Below are the code and all the weights of a small trained network. Each question names an input and a class and asks about switching units off, where a switched-off unit gives its printed mean instead of its output.

import numpy as np


def w(rows, s, z=0):
    codes = np.array(rows[::2]) - 128.0
    scale = np.full(codes.shape[1], s)
    scale[-1] = z or s
    return codes * scale


def f(y):
    return np.maximum(y, 0)


def log_softmax(a):
    a = a - a.max(-1, keepdims=True)
    return a - np.log(np.exp(a).sum(-1, keepdims=True))


def net(x, mask):
    res = np.array(x, float).reshape(1, 6) / 4 @ E
    y = f(res @ A[0][:, :-1].T + A[0][:, -1])
    res = res + np.where(mask, y, B[0][:, -1]) @ B[0][:, :-1]
    return log_softmax(res[-1] @ U[:, :-1].T + U[:, -1])


A, B = {}, {}
E = w([
[109,120,178,77,41],'x0',
[50,231,47,176,78],'x1',
[119,47,161,251,78],'x2',
[103,211,253,157,158],'x3',
[131,130,126,132,132],'x4',
[254,171,134,141,90],'x5',
],0.0052)
A[0] = w([
[163,153,128,67,151,71],'neuron 0',
[107,160,91,164,89,20],'neuron 1',
[121,186,209,159,164,40],'neuron 2',
[115,96,132,165,106,15],'neuron 3',
[103,95,146,215,105,73],'neuron 4',
[126,148,163,119,135,94],'neuron 5',
[170,59,171,88,186,10],'neuron 6',
[135,130,70,199,238,213],'neuron 7',
[139,85,144,187,115,55],'neuron 8',
[143,115,146,201,119,77],'neuron 9',
[114,170,107,73,152,15],'neuron 10',
[165,158,141,126,113,152],'neuron 11',
[117,177,115,51,177,48],'neuron 12',
[150,79,160,114,154,36],'neuron 13',
[4,77,122,96,175,150],'neuron 14',
[84,111,154,74,30,255],'neuron 15',
[120,139,174,123,140,84],'neuron 16',
[235,162,106,146,80,95],'neuron 17',
[157,60,27,95,96,57],'neuron 18',
[83,206,69,163,93,29],'neuron 19',
],0.014,0.0041)
B[0] = w([
[106,111,76,85,110,180],'neuron 0',
[160,123,157,116,48,172],'neuron 1',
[122,221,126,207,132,189],'neuron 2',
[115,126,80,95,112,150],'neuron 3',
[85,126,54,96,114,200],'neuron 4',
[131,171,120,146,119,152],'neuron 5',
[138,99,181,124,20,203],'neuron 6',
[137,156,205,32,184,254],'neuron 7',
[99,122,78,95,106,178],'neuron 8',
[126,147,73,84,112,179],'neuron 9',
[96,116,64,102,99,171],'neuron 10',
[150,99,118,141,167,175],'neuron 11',
[74,121,51,96,100,200],'neuron 12',
[128,111,154,142,64,167],'neuron 13',
[240,90,77,188,162,251],'neuron 14',
[121,161,192,35,189,249],'neuron 15',
[140,181,117,152,112,155],'neuron 16',
[228,76,84,147,178,219],'neuron 17',
[85,253,134,214,118,238],'neuron 18',
[144,76,188,154,37,218],'neuron 19',
],0.028,0.0068)
U = w([
[81,97,31,104,88,92],'0',
[155,59,216,185,14,109],'1',
[109,211,143,253,147,98],'2',
[143,110,150,142,154,251],'3',
[214,59,113,200,187,124],'4',
[142,136,209,70,188,93],'5',
[71,38,201,184,219,123],'6',
],0.0063,0.014)

Each question gives the input, the list of numbers given to net, and the class t.
The units are the neurons (one row each of A and B). Each row of codes is followed by its name. A weight is (code - 128) times the scale printed after its matrix; where a second scale follows, it is the last column's (A, B and U).
mask holds one flag per neuron, in row order. A switched-off neuron (its flag False) gives its mean, the last column of its row in B, instead of its output. The means were averaged over made-up inputs and are rounded, as every weight is.
A unit's drop is (log p(t) with every unit on - log p(t) with that unit switched off) / (log p(t) with every unit on - log p(t) with every unit switched off).
The circuit of an input: a set's keep is (log p(t) with only the set's units on - log p(t) with every unit switched off) / (log p(t) with every unit on - log p(t) with every unit switched off). Starting from the 12 units with the biggest drops (on a tie, the unit counted first), units are removed one at a time, each time the one whose removal leaves the highest keep (on an exact tie, the one counted first), for as long as the keep stays at least 0.8.
units of the circuit, in order: the units of the circuit, biggest drop first
top k neurons: the k neurons with the biggest drops, biggest first
drop of u: that unit's drop, to one decimal
input [-4,6,-8,5,-5,6], class 0: units of the circuit, in order	[neuron 12]
input [8,4,-5,-7,1,-2], class 5: top 2 neurons	[neuron 15; neuron 2]
input [1,-5,7,-8,-1,8], class 2: top 2 neurons	[neuron 18; neuron 14]
input [4,0,-8,-4,5,-8], class 0: top 2 neurons	[neuron 12; neuron 10]
input [1,-6,7,7,-2,-2], class 0: top 3 neurons	[neuron 4; neuron 18; neuron 8]
input [-4,6,3,-1,-6,-3], class 1: top 2 neurons	[neuron 19; neuron 15]
input [8,1,-1,-4,5,6], class 5: top 2 neurons	[neuron 15; neuron 14]
input [-3,5,3,-1,-4,7], class 4: top 2 neurons	[neuron 17; neuron 6]
input [1,0,4,0,3,4], class 0: units of the circuit, in order	[neuron 7; neuron 9]
input [-1,2,-6,5,-1,7], class 4: top 2 neurons	[neuron 17; neuron 11]
input [8,-6,-5,3,3,8], class 4: top 3 neurons	[neuron 17; neuron 7; neuron 11]
input [-5,-4,3,0,0,3], class 5: top 3 neurons	[neuron 7; neuron 14; neuron 19]
input [0,-2,-5,6,3,8], class 4: top 3 neurons	[neuron 17; neuron 18; neuron 11]
input [5,1,5,-8,-4,8], class 2: units of the circuit, in order	[neuron 18]
input [-4,-5,1,-7,5,6], class 2: top 4 neurons	[neuron 18; neuron 14; neuron 19; neuron 15]
input [0,0,2,7,0,-6], class 2: top 2 neurons	[neuron 2; neuron 17]
input [8,-6,-4,6,-5,-8], class 4: drop of neuron 7	0.7
input [3,5,0,8,-6,-3], class 2: drop of neuron 2	1.1
input [-3,-1,-4,-5,-1,-2], class 2: drop of neuron 9	0.0
input [7,6,-5,-6,-3,2], class 5: units of the circuit, in order	[neuron 15]
